Here is a tiny trained network, its code and every weight. The questions are about switching its units off for an input and a target symbol, where a switched-off unit gives its printed mean instead of its output.

import numpy as np


def w(rows, s, z=0):
    codes = np.array(rows[::2]) - 128.0
    scale = np.full(codes.shape[1], s)
    scale[-1] = z or s
    return codes * scale


def f(y):
    return np.maximum(y, 0)


def softmax(a):
    e = np.exp(a - a.max(-1, keepdims=True))
    return e / e.sum(-1, keepdims=True)


def log_softmax(a):
    a = a - a.max(-1, keepdims=True)
    return a - np.log(np.exp(a).sum(-1, keepdims=True))


def net(x, mask):
    ids = ['ΘΛβεζμ'.index(c) for c in x.split()]
    T = len(ids)
    res = E[ids] + P[:T]
    r = res
    for j in range(2):
        rows = slice(3 * j, 3 * j + 3)
        q, k, v = (r @ M[0][rows].T for M in (Q, K, V))
        z = softmax(np.where(np.tri(T) > 0, q @ k.T / 3**0.5, -1e9)) @ v
        o = O[0][rows]
        res = res + np.where(mask[j], z, o[:, -1]) @ o[:, :-1]
    y = f(res @ A[0][:, :-1].T + A[0][:, -1])
    res = res + np.where(mask[2:26], y, B[0][:, -1]) @ B[0][:, :-1]
    return log_softmax(res[-1] @ U[:, :-1].T + U[:, -1])


Q, K, V, O, A, B = {}, {}, {}, {}, {}, {}
E = w([
[158,101,69,114],'Θ',
[83,142,156,198],'Λ',
[114,86,177,179],'β',
[147,69,196,54],'ε',
[105,135,124,109],'ζ',
[109,179,251,122],'μ',
],0.02)
P = w([
[154,116,16,138],'0',
[204,17,75,163],'1',
[202,83,33,168],'2',
[214,60,70,149],'3',
[254,84,70,146],'4',
[176,94,45,152],'5',
[193,75,67,148],'6',
[147,86,56,152],'7',
[94,97,31,141],'8',
[52,86,66,147],'9',
[40,67,81,141],'10',
],0.004)
Q[0] = w([
[166,52,131,233],'H0',
[147,67,189,71],'H0',
[114,160,140,203],'H0',
[166,207,155,122],'H1',
[73,134,134,2],'H1',
[88,191,33,108],'H1',
],0.0093)
K[0] = w([
[97,117,180,255],'H0',
[161,174,105,148],'H0',
[131,154,123,189],'H0',
[202,48,114,137],'H1',
[100,141,152,148],'H1',
[119,112,153,141],'H1',
],0.015)
V[0] = w([
[115,209,76,143],'H0',
[174,94,178,140],'H0',
[65,126,145,42],'H0',
[115,123,236,199],'H1',
[250,172,100,21],'H1',
[72,246,90,104],'H1',
],0.011)
O[0] = w([
[143,168,173,110,8],'H0',
[150,86,132,128,186],'H0',
[195,142,113,58,75],'H0',
[191,144,199,156,149],'H1',
[42,164,126,126,3],'H1',
[254,206,30,154,23],'H1',
],0.0098,0.0025)
A[0] = w([
[152,140,134,171,186],'N0',
[126,123,130,143,208],'N1',
[95,136,231,123,208],'N2',
[42,204,103,174,73],'N3',
[93,172,205,120,146],'N4',
[135,110,90,189,120],'N5',
[117,76,80,160,142],'N6',
[142,84,76,29,98],'N7',
[170,110,121,7,80],'N8',
[140,122,146,77,250],'N9',
[102,142,141,145,194],'N10',
[115,168,139,83,254],'N11',
[195,145,148,153,99],'N12',
[98,192,176,110,152],'N13',
[112,126,122,122,209],'N14',
[122,110,143,188,105],'N15',
[238,113,105,136,152],'N16',
[100,169,186,176,86],'N17',
[135,113,161,125,103],'N18',
[159,190,73,187,87],'N19',
[88,175,119,172,92],'N20',
[119,164,130,198,105],'N21',
[145,172,99,152,176],'N22',
[95,150,107,133,225],'N23',
],0.014,0.0051)
B[0] = w([
[108,197,115,161,172],'N0',
[174,90,63,136,190],'N1',
[187,100,116,178,254],'N2',
[138,104,115,158,174],'N3',
[127,215,97,156,175],'N4',
[213,170,182,12,189],'N5',
[212,147,196,52,231],'N6',
[95,144,254,4,217],'N7',
[89,190,111,53,188],'N8',
[125,87,21,111,212],'N9',
[155,116,122,67,178],'N10',
[117,90,43,53,183],'N11',
[70,118,97,215,161],'N12',
[145,137,139,54,151],'N13',
[122,63,60,111,186],'N14',
[163,159,109,57,201],'N15',
[59,235,164,218,202],'N16',
[124,168,212,105,181],'N17',
[66,106,129,183,162],'N18',
[79,118,158,74,146],'N19',
[170,191,77,231,152],'N20',
[195,192,171,137,162],'N21',
[75,129,84,98,150],'N22',
[148,138,51,161,186],'N23',
],0.0051,0.0083)
U = w([
[41,79,39,164,254],'Θ',
[30,175,192,138,126],'Λ',
[139,57,152,139,124],'β',
[1,117,216,100,31],'ε',
[195,173,78,47,165],'ζ',
[112,177,123,154,75],'μ',
],0.0067,0.0043)

Each question gives the input, a string of symbols that net reads in full, and the target symbol t.
The units are the heads (3 rows each of Q, K, V and O) and the neurons (one row each of A and B). Each row of codes is followed by its name. A weight is (code - 128) times the scale printed after its matrix; where a second scale follows, it is the last column's (O, A, B and U).
mask holds one flag per unit, heads first, then neurons. A switched-off unit (its flag False) gives its mean, the last column of its rows in O or B, instead of its output. The means were averaged over made-up inputs and are rounded, as every weight is.
A unit's drop is (log p(t) with every unit on - log p(t) with that unit switched off) / (log p(t) with every unit on - log p(t) with every unit switched off).
The circuit of an input: a set's keep is (log p(t) with only the set's units on - log p(t) with every unit switched off) / (log p(t) with every unit on - log p(t) with every unit switched off). Starting from the 12 units with the biggest drops (on a tie, the unit counted first), units are removed one at a time, each time the one whose removal leaves the highest keep (on an exact tie, the one counted first), for as long as the keep stays at least 0.8.
units of the circuit, in order: the units of the circuit, biggest drop first
heads that matter: for each layer, one digit per head in row order, 1 if its drop is at least 0.15 and else 0, layers parted by /
drop when u is switched off: that unit's drop, to one decimal
input ζ ζ ζ Λ, target ζ: units of the circuit, in order	(N5 H1 N21)
input β β β Λ, target β: units of the circuit, in order	(H1)
input ζ ζ β β, target ζ: heads that matter	11
input β β Θ ζ β ζ, target β: units of the circuit, in order	(H1 N2)
input μ μ Θ, target μ: units of the circuit, in order	(H1 N16)
input Λ β β ζ ζ ζ Λ, target ζ: heads that matter	00
input ζ ζ Θ ζ ζ ζ ε ζ ζ β μ, target ζ: heads that matter	10
input Θ ζ Θ β ζ, target Θ: heads that matter	01
input β β μ, target β: units of the circuit, in order	(N2 H1)
input ζ ζ μ ζ ε β ε, target ε: heads that matter	10
input ε Θ ζ Λ Λ Λ ε, target ε: heads that matter	00
input β μ ζ μ Θ ε ε β β Θ ζ, target β: heads that matter	01
input β β β μ β Λ, target β: drop when H1 is switched off	0.8
input ζ Θ ζ ζ β ζ Λ Θ ζ ζ β, target ζ: drop when N5 is switched off	0.3
input Θ ζ ζ, target Θ: drop when H1 is switched off	0.3
